Below is a small trained network, with its code and all its weights. Each question gives an input and a target symbol and asks what happens when units are switched off, that is, made to give their printed mean instead of their output.

import numpy as np


def w(rows, s, z=0):
    codes = np.array(rows[::2]) - 128.0
    scale = np.full(codes.shape[1], s)
    scale[-1] = z or s
    return codes * scale


def f(y):
    return y / 2 * (1 + np.tanh(0.7978845608 * (y + 0.044715 * y**3)))


def softmax(a):
    e = np.exp(a - a.max(-1, keepdims=True))
    return e / e.sum(-1, keepdims=True)


def log_softmax(a):
    a = a - a.max(-1, keepdims=True)
    return a - np.log(np.exp(a).sum(-1, keepdims=True))


def net(x, mask):
    ids = ['δεζθλμξφω'.index(c) for c in x.split()]
    T = len(ids)
    res = E[ids] + P[:T]
    u = 0
    for l in range(3):
        q, k, v = (res @ M[l].T for M in (Q, K, V))
        z = softmax(np.where(np.tri(T) > 0, q @ k.T / 4**0.5, -1e9)) @ v
        res = res + np.where(mask[u], z, O[l][:, -1]) @ O[l][:, :-1]
        u += 1
        y = f(res @ A[l][:, :-1].T + A[l][:, -1])
        res = res + np.where(mask[u : u + 4], y, B[l][:, -1]) @ B[l][:, :-1]
        u += 4
    return log_softmax(res[-1] @ U[:, :-1].T + U[:, -1])


Q, K, V, O, A, B = {}, {}, {}, {}, {}, {}
E = w([
[98,215,106,151,164,111,96,148],'δ',
[105,116,75,169,169,76,50,65],'ε',
[115,135,47,140,144,67,120,168],'ζ',
[167,111,106,150,195,131,45,150],'θ',
[182,112,129,150,111,39,134,146],'λ',
[156,108,157,171,96,105,158,143],'μ',
[107,44,115,215,169,145,80,118],'ξ',
[72,148,100,102,61,155,1,156],'φ',
[65,189,195,110,98,100,159,99],'ω',
],0.021)
P = w([
[200,179,87,123,41,143,144,75],'0',
[159,147,104,143,69,106,109,83],'1',
[115,126,100,148,82,117,106,106],'2',
[95,121,134,133,96,116,113,120],'3',
[82,106,155,115,110,123,122,136],'4',
[69,94,174,94,115,121,133,151],'5',
[65,81,190,65,119,127,149,165],'6',
[73,74,221,41,132,125,161,178],'7',
[94,70,254,3,143,128,172,196],'8',
],0.01)
Q[0] = w([
[82,158,145,149,179,69,96,130],'L0H1',
[101,104,94,94,64,255,163,71],'L0H1',
[143,142,60,106,86,221,220,74],'L0H1',
[140,149,119,139,164,91,157,133],'L0H1',
],0.0069)
K[0] = w([
[83,96,194,51,169,47,110,193],'L0H1',
[232,254,49,190,21,156,68,73],'L0H1',
[245,219,72,138,102,132,140,54],'L0H1',
[122,106,173,118,206,92,173,160],'L0H1',
],0.0054)
V[0] = w([
[131,183,72,177,100,130,117,119],'L0H1',
[62,174,126,183,132,58,71,148],'L0H1',
[158,160,129,98,96,105,38,150],'L0H1',
[137,179,135,150,255,73,166,100],'L0H1',
],0.0069)
O[0] = w([
[159,107,166,129,162,103,166,142,175],'L0H1',
[240,72,156,2,128,108,187,115,254],'L0H1',
[116,120,216,97,147,138,150,160,188],'L0H1',
[163,213,118,136,98,157,148,97,117],'L0H1',
],0.0069,0.0065)
A[0] = w([
[113,162,127,143,218,108,158,102,43],'L0N1',
[131,142,83,96,233,91,203,103,63],'L0N2',
[77,185,2,127,176,132,50,160,211],'L0N3',
[148,97,150,113,181,110,179,92,3],'L0N4',
],0.012,0.0032)
B[0] = w([
[139,107,33,92,7,94,120,144,139],'L0N1',
[93,116,2,50,215,128,40,99,239],'L0N2',
[251,71,167,123,107,116,202,97,251],'L0N3',
[29,148,115,190,61,144,11,151,191],'L0N4',
],0.007,0.0036)
Q[1] = w([
[99,128,70,133,113,55,145,159],'L1H1',
[29,208,57,142,100,216,57,169],'L1H1',
[189,171,60,205,4,217,143,84],'L1H1',
[130,92,160,9,202,59,57,97],'L1H1',
],0.014)
K[1] = w([
[195,139,150,89,98,200,72,124],'L1H1',
[190,203,7,86,221,82,80,82],'L1H1',
[168,244,19,229,136,182,224,113],'L1H1',
[117,16,164,15,118,109,138,227],'L1H1',
],0.011)
V[1] = w([
[55,52,149,124,175,53,218,126],'L1H1',
[92,95,137,155,48,180,111,130],'L1H1',
[173,108,233,173,172,133,112,98],'L1H1',
[116,114,119,116,61,176,106,8],'L1H1',
],0.012)
O[1] = w([
[247,36,116,32,102,35,149,58,240],'L1H1',
[101,121,106,197,138,113,229,95,197],'L1H1',
[157,157,203,90,254,179,121,39,252],'L1H1',
[76,155,3,96,49,177,229,162,127],'L1H1',
],0.0075,0.0043)
A[1] = w([
[110,35,98,238,183,117,126,161,149],'L1N1',
[79,181,68,200,178,156,254,226,72],'L1N2',
[60,88,199,207,2,245,99,85,4],'L1N3',
[249,144,30,149,213,118,86,241,7],'L1N4',
],0.0084,0.002)
B[1] = w([
[107,133,154,96,43,125,106,108,184],'L1N1',
[179,104,183,147,131,84,11,105,169],'L1N2',
[139,135,57,74,200,145,204,119,154],'L1N3',
[162,136,174,124,68,140,108,118,254],'L1N4',
],0.012,0.0069)
Q[2] = w([
[183,113,128,212,122,102,238,69],'L2H1',
[165,76,115,91,55,143,124,101],'L2H1',
[83,156,89,179,53,216,130,100],'L2H1',
[128,173,39,245,121,127,57,191],'L2H1',
],0.012)
K[2] = w([
[104,160,207,147,24,237,184,39],'L2H1',
[56,123,111,74,99,41,168,116],'L2H1',
[160,231,52,100,95,139,90,18],'L2H1',
[254,224,74,236,70,113,99,81],'L2H1',
],0.0094)
V[2] = w([
[67,57,195,92,129,243,104,169],'L2H1',
[196,15,60,250,127,232,109,146],'L2H1',
[146,161,255,196,75,87,236,190],'L2H1',
[200,124,97,120,226,60,140,212],'L2H1',
],0.0094)
O[2] = w([
[73,174,187,17,122,147,95,109,138],'L2H1',
[176,147,197,35,173,50,234,198,9],'L2H1',
[92,1,112,105,232,129,39,166,111],'L2H1',
[149,210,96,115,153,122,95,171,99],'L2H1',
],0.0085,0.012)
A[2] = w([
[145,71,80,75,210,162,174,130,2],'L2N1',
[210,125,117,141,178,146,117,124,89],'L2N2',
[136,98,176,132,142,80,88,100,21],'L2N3',
[7,149,101,171,181,66,200,116,126],'L2N4',
],0.013,0.0037)
B[2] = w([
[149,93,224,116,104,187,116,252,177],'L2N1',
[2,171,108,150,154,56,138,73,202],'L2N2',
[162,161,81,140,135,149,232,193,251],'L2N3',
[190,82,92,184,197,212,46,126,140],'L2N4',
],0.0084,0.019)
U = w([
[128,126,195,203,121,194,79,136,4],'δ',
[78,191,23,128,130,218,199,159,225],'ε',
[211,107,81,98,148,90,72,92,70],'ζ',
[163,168,164,148,236,183,78,32,127],'θ',
[59,162,81,157,206,52,128,79,130],'λ',
[47,98,159,199,160,129,154,188,204],'μ',
[166,73,163,109,182,113,183,18,154],'ξ',
[2,112,144,102,116,76,108,85,42],'φ',
[105,65,107,163,165,157,89,49,161],'ω',
],0.0057,0.0038)

Each question gives the input, a string of symbols that net reads in full, and the target symbol t.
The units are the heads (4 rows each of Q, K, V and O) and the neurons (one row each of A and B). Each row of codes is followed by its name. A weight is (code - 128) times the scale printed after its matrix; where a second scale follows, it is the last column's (O, A, B and U).
mask holds one flag per unit, layer by layer, with each layer's heads first. A switched-off unit (its flag False) gives its mean, the last column of its rows in O or B, instead of its output. The means were averaged over made-up inputs and are rounded, as every weight is.
A unit's drop is (log p(t) with every unit on - log p(t) with that unit switched off) / (log p(t) with every unit on - log p(t) with every unit switched off).
The circuit of an input: a set's keep is (log p(t) with only the set's units on - log p(t) with every unit switched off) / (log p(t) with every unit on - log p(t) with every unit switched off). Starting from the 12 units with the biggest drops (on a tie, the unit counted first), units are removed one at a time, each time the one whose removal leaves the highest keep (on an exact tie, the one counted first), for as long as the keep stays at least 0.8.
circuit, biggest first: the units of the circuit, biggest drop first
most important unit: the unit with the biggest drop
k most important neurons: the k neurons with the biggest drops, biggest first
top k neurons in layer l: the k neurons of layer l with the biggest drops, biggest first
input δ ω ω ω ω λ ζ ε θ, target θ: circuit, biggest first => [L1H1]
input ξ ε ζ μ δ ω λ δ, target ω: top 2 neurons in layer 0 => [L0N3 L0N4]
input ζ ζ θ ζ δ, target θ: top 2 neurons in layer 1 => [L1N4 L1N1]
input ε ε λ ε ζ, target λ: circuit, biggest first => [L2N2 L2H1 L0N3 L1H1]
input ξ ξ μ δ λ, target μ: 4 most important neurons => [L0N2 L0N3 L2N1 L1N2]
input θ λ δ ζ λ, target λ: circuit, biggest first => [L2N2 L2H1 L1H1]
input φ μ ε θ, target δ: circuit, biggest first => [L1N1 L0H1 L1H1 L1N2]
input δ ε ζ φ φ ε μ ω ξ, target ω: circuit, biggest first => [L1N1 L2H1]
input λ ζ δ ε ζ ε ξ θ ζ, target ξ: circuit, biggest first => [L0H1 L0N3 L2H1 L1H1]
input δ μ δ, target μ: 4 most important neurons => [L0N3 L2N1 L0N2 L2N2]
input ζ ε φ ω δ μ ε ξ, target φ: circuit, biggest first => [L1N1 L2H1]
input ζ δ ξ λ φ ε, target ω: circuit, biggest first => [L1N4 L1H1 L2N4 L2N3]
input ξ φ θ φ, target φ: 2 most important neurons => [L2N3 L0N4]
input ε ζ ε δ, target ζ: 2 most important neurons => [L1N4 L2N3]
input θ ε θ θ δ ω ξ ω ε, target ω: circuit, biggest first => [L2H1 L1H1]
input δ ξ ω θ θ φ μ ζ, target ζ: most important unit => L1N2
input φ ε ω δ φ δ, target φ: circuit, biggest first => [L0H1 L2H1]
input θ ε φ ε θ φ ω θ, target ω: circuit, biggest first => [L1H1 L2H1 L0N2]
input ζ φ ε ξ ξ ζ μ ε φ, target φ: 3 most important neurons => [L2N3 L0N3 L0N4]
input θ ω δ, target ω: circuit, biggest first => [L0N3 L2H1]
input λ ξ ω ε λ, target ω: circuit, biggest first => [L2H1]
input λ ε ζ ξ δ λ θ ε, target λ: top 3 neurons in layer 0 => [L0N3 L0N1 L0N2]
input μ ξ ε ε λ δ φ μ ω, target θ: top 3 neurons in layer 1 => [L1N3 L1N2 L1N4]
input φ μ ζ, target ζ: top 2 neurons in layer 1 => [L1N1 L1N2]
input ω δ ε ε ξ μ φ θ, target δ: 3 most important neurons => [L1N1 L1N2 L2N2]
